[134 128 117 120 134 124]  q_326
[138 128 115 111 140 127]  q_430
[147 131  43 107 114  22]  q_905
[137 128 121 117 135 130]  q_535
[147 131 156 119 194 131]  q_108
asked: [147 131 156 119 194 131] -> q_108
asked: [114  22] -> q_905
asked: [138 128 115 111] -> q_430
asked: [131 156 119 194 131] -> q_108

[217 212 135  82  76  96  87  45 168 200  48  83  61  77 249 150 227   5
 136 215  11 130   3 129] : q_735
[ 92  41  85 128 235 234 159 103 202  41  22  66  26 225 170  28 208  81
 111 200  47 143 149 189] : q_46
[141 220 254  98 227 104  26  97 210 130 248 246 199 189 149 208  81  28
  47 170 200 225 143 111] : q_145
[ 47 170 202   8 189 135  41 121  23 240   2  38 194  39   2 110 216 213
 225 205 251  91  10 158] : q_461
asked: [ 47 170 200] -> q_145
asked: [189 149 208  81  28  47 170 200 225 143 111] -> q_145
asked: [216 213 225 205] -> q_461
asked: [83 61] -> q_735
asked: [240   2  38 194  39   2 110] -> q_461
asked: [254  98] -> q_145
asked: [ 98 227] -> q_145

[106 152  96 122 170 143 113 116 149  88 161 155 130 117 118 157 109 120
 100 115 118 131 139 129 162 117  93] = q_293
[117 152 117 133 140 136 129 127 135 105 139 157 140 126 113 156 130 129
 126 120 133 138 144 137  93 117 162] = q_762
[167 130 120 118 164 147  94 104 170  50 180 165 130 113 121 170  87 120
  82  97 109 134 144 139  46 109 204] = q_862
[ 97 169  93 106 201 147  94 104 170  50 180 165 130 113 121 170  87 120
  82  97 109 134 144 139  46 109 204] = q_955
[ 96 167  83 111 188 151  98 112 160  62 172 166 131 115 117 166 103 119
  88 100 113 133 145 137  59 112 198] = q_361
[121 144 126 127 131 133 124 131 131 112 129 144 135 131 122 140 135 131
 130 118 132 133 138 139 107 119 148] = q_935
[ 92 169  85 108 187 154  93 116 158  59 170 167 130 118 118 164 109 119
  88  95 113 131 147 140  59 111 201] = q_572
[117 153 102 131 158 133 129 115 148  94 153 159 139 119 115 165 109 127
 116 122 127 140 142 133  81 116 169] = q_988
[113 173  71 108 196 131 107  96 178  43 173 168 141 117 123 179  77 131
  99  99 118 148 149 152  25  97 206] = q_359
asked: [167 130 118 118 164] -> q_572
asked: [115 117 166] -> q_361
asked: [ 97 169  93 106 201 147  94 104 170  50 180 165 130 113 121 170  87 120
  82  97 109 134 144 139  46 109 204] -> q_955
asked: [ 93 117 162] -> q_762
asked: [ 99 118 148 149 152] -> q_359

[148 102  92 147 144 158  79 168 129 160] = q_878
[118  59  31 171 106 100 158 106 129 101] = q_661
[123 102  92 147 122 118 142 118 128 118] = q_165
[123  80  56 159 111 109 145 110 131 110] = q_628
[123  99  90 146 122 118 142 116 129 116] = q_159
[131 106  69 164 107  51 120 114 155 135] = q_522
[130 136 142 121 131 132 124 131 129 131] = q_172
[120  69  51 164 114 106 155 107 131 104] = q_473
asked: [ 69 164 107  51 120] -> q_522
asked: [99 90] -> q_159
asked: [120  69  51 164 114 106 155 107 131] -> q_473
asked: [118 128] -> q_165
asked: [123 102  92 147 122 118 142 118 128 118] -> q_165
asked: [148 102  92 147 144 158  79 168 129 160] -> q_878

[226 114 230  71  76 198 131  83 116 148] : q_296
[151 126  71 230 198  76  83 131  83 182] : q_185
[120 128  43  99 148  82 102 193 134  54] : q_783
asked: [ 71  76 198 131  83] -> q_296
asked: [ 76 198 131  83] -> q_296
asked: [114 230  71  76 198 131  83 116 148] -> q_296
asked: [230  71  76 198] -> q_296
asked: [120 128  43  99 148  82] -> q_783

[ 84 105 110 151 120 153  94  43 160 150 175  96 151 160 110  98 175 186
 112  88 116 154 139 102  92  69 138 133 113 116 110 168 100 177 208 149
 121 139 121 136 161  85 119 140 158 100 148 153 142 118 115 124 152 138
 114] -> q_479
[ 84 105 110 151 120 153  94  43 160 150 175  96 151 160 110  98 175 186
 112  88 116 154 139 102  92  69 138 133 113 116 110 168 100 177 208 149
 121 139 121 132 153  90 121 118 174  86 155 154 153  93  97 123 165 128
 115] -> q_556
[ 84 105 110 151 120 153  94  43 160 150 175  96 151 160 110  98 175 186
 112  88 116 154 139 102  92  69 138 133 113 116 110 168 100 177 208 149
 121 139 121 136 161  85 119 140 158 100 148 153 153  97  93 124 152 138
 118] -> q_155
[ 84 101 117 144 121 160 104  50 158 148 179 102 145 158 111  98 171 184
 119  69  88 133 116 102 139  92 113 116 154 110 138 160 102 177 201 142
 123 132 121 131 148  92 122 107 178  81 158 153 157  82  90 124 171 123
 117] -> q_453
[ 84  98 124 138 121 168 115  59 155 146 180 108 140 156 111  99 179 180
 128  97 120 140 148  90  88  79 119 124 117 115 114 151 103 176 194 135
 127 124 121 127 144  96 119  97 183 107 160 152 160 131  85 125 176 119
 118] -> q_292
asked: [153  93  97] -> q_556
asked: [ 84 105 110 151 120 153  94  43 160 150 175  96 151 160 110  98 175 186
 112  88 116 154 139 102  92  69 138 133 113 116 110 168 100 177 208 149
 121 139 121 136 161  85 119 140 158 100 148 153 142 118 115 124 152 138
 114] -> q_479
asked: [158 100 148 153 142 118] -> q_479
asked: [ 90 121 118 174  86 155] -> q_556
asked: [ 84 105 110 151 120 153  94  43 160 150 175  96 151 160 110  98 175 186
 112  88 116 154 139 102  92  69 138 133 113 116 110 168 100 177 208 149
 121 139 121 132 153  90 121 118 174  86 155 154 153  93  97 123 165 128
 115] -> q_556
asked: [177 208 149 121 139 121 132 153  90] -> q_556

[125  92 116 164  91 136 174 124 143 139 133 139 136 138 107] : q_220
[160 154 147 152 131 173 102 136 136 106 100 169 113 174  59] : q_813
[140 150  72 145  99  70  49 101 111 115 124 126 130 102 170] : q_970
[ 72 150 145 140 125  88  11 157  84 109 163 193  81 147 139] : q_171
[125 119 113 149  98 118 150 131 132 126 120 140 133 143 100] : q_96
[ 88  93 147 151 107 104  96 117 135 117 160 181 113 137 145] : q_722
[147 152 136 102 173 160 136 154 131 138 120  93 118 122 113] : q_143
asked: [ 72 150 145 140] -> q_171
asked: [147 152 136 102 173 160 136 154 131] -> q_143
asked: [174 124 143 139 133 139 136] -> q_220
asked: [145 140 125  88  11 157  84 109 163 193  81 147] -> q_171

[220 224 219 167 222 226 216  81  96  82  83  21  11  79  64  74  30  53
  70  40 100  52  31   8 121  73  64]  q_967
[224 219 219 222 226 216 214 225 208 193 223 224 219 167 222 226 216 214
 224 208 193 223 216 239 196 197 201]  q_591
[203 213 216 232 222 221 180 174 178 197 218 224 219 167 222 226 216 214
 224 208 193 223 216 239 196 175 167]  q_773
[203 213 216 232 222 221 180 174 178 197 218 224 219 219 222 226 216 214
 224 208 193 223 216 239 196 175 167]  q_830
asked: [223 224 219 167 222 226 216 214 224 208 193] -> q_591
asked: [218 224 219 167 222 226 216] -> q_773
asked: [203 213 216 232 222 221 180 174 178 197 218 224 219 167 222 226 216 214
 224 208 193 223 216 239 196 175 167] -> q_773
asked: [224 219 219 222 226 216 214 224 208 193 223] -> q_830
asked: [203 213 216 232 222 221 180 174 178 197 218 224 219 219 222 226 216 214
 224 208 193 223 216 239 196 175 167] -> q_830
asked: [70 40] -> q_967

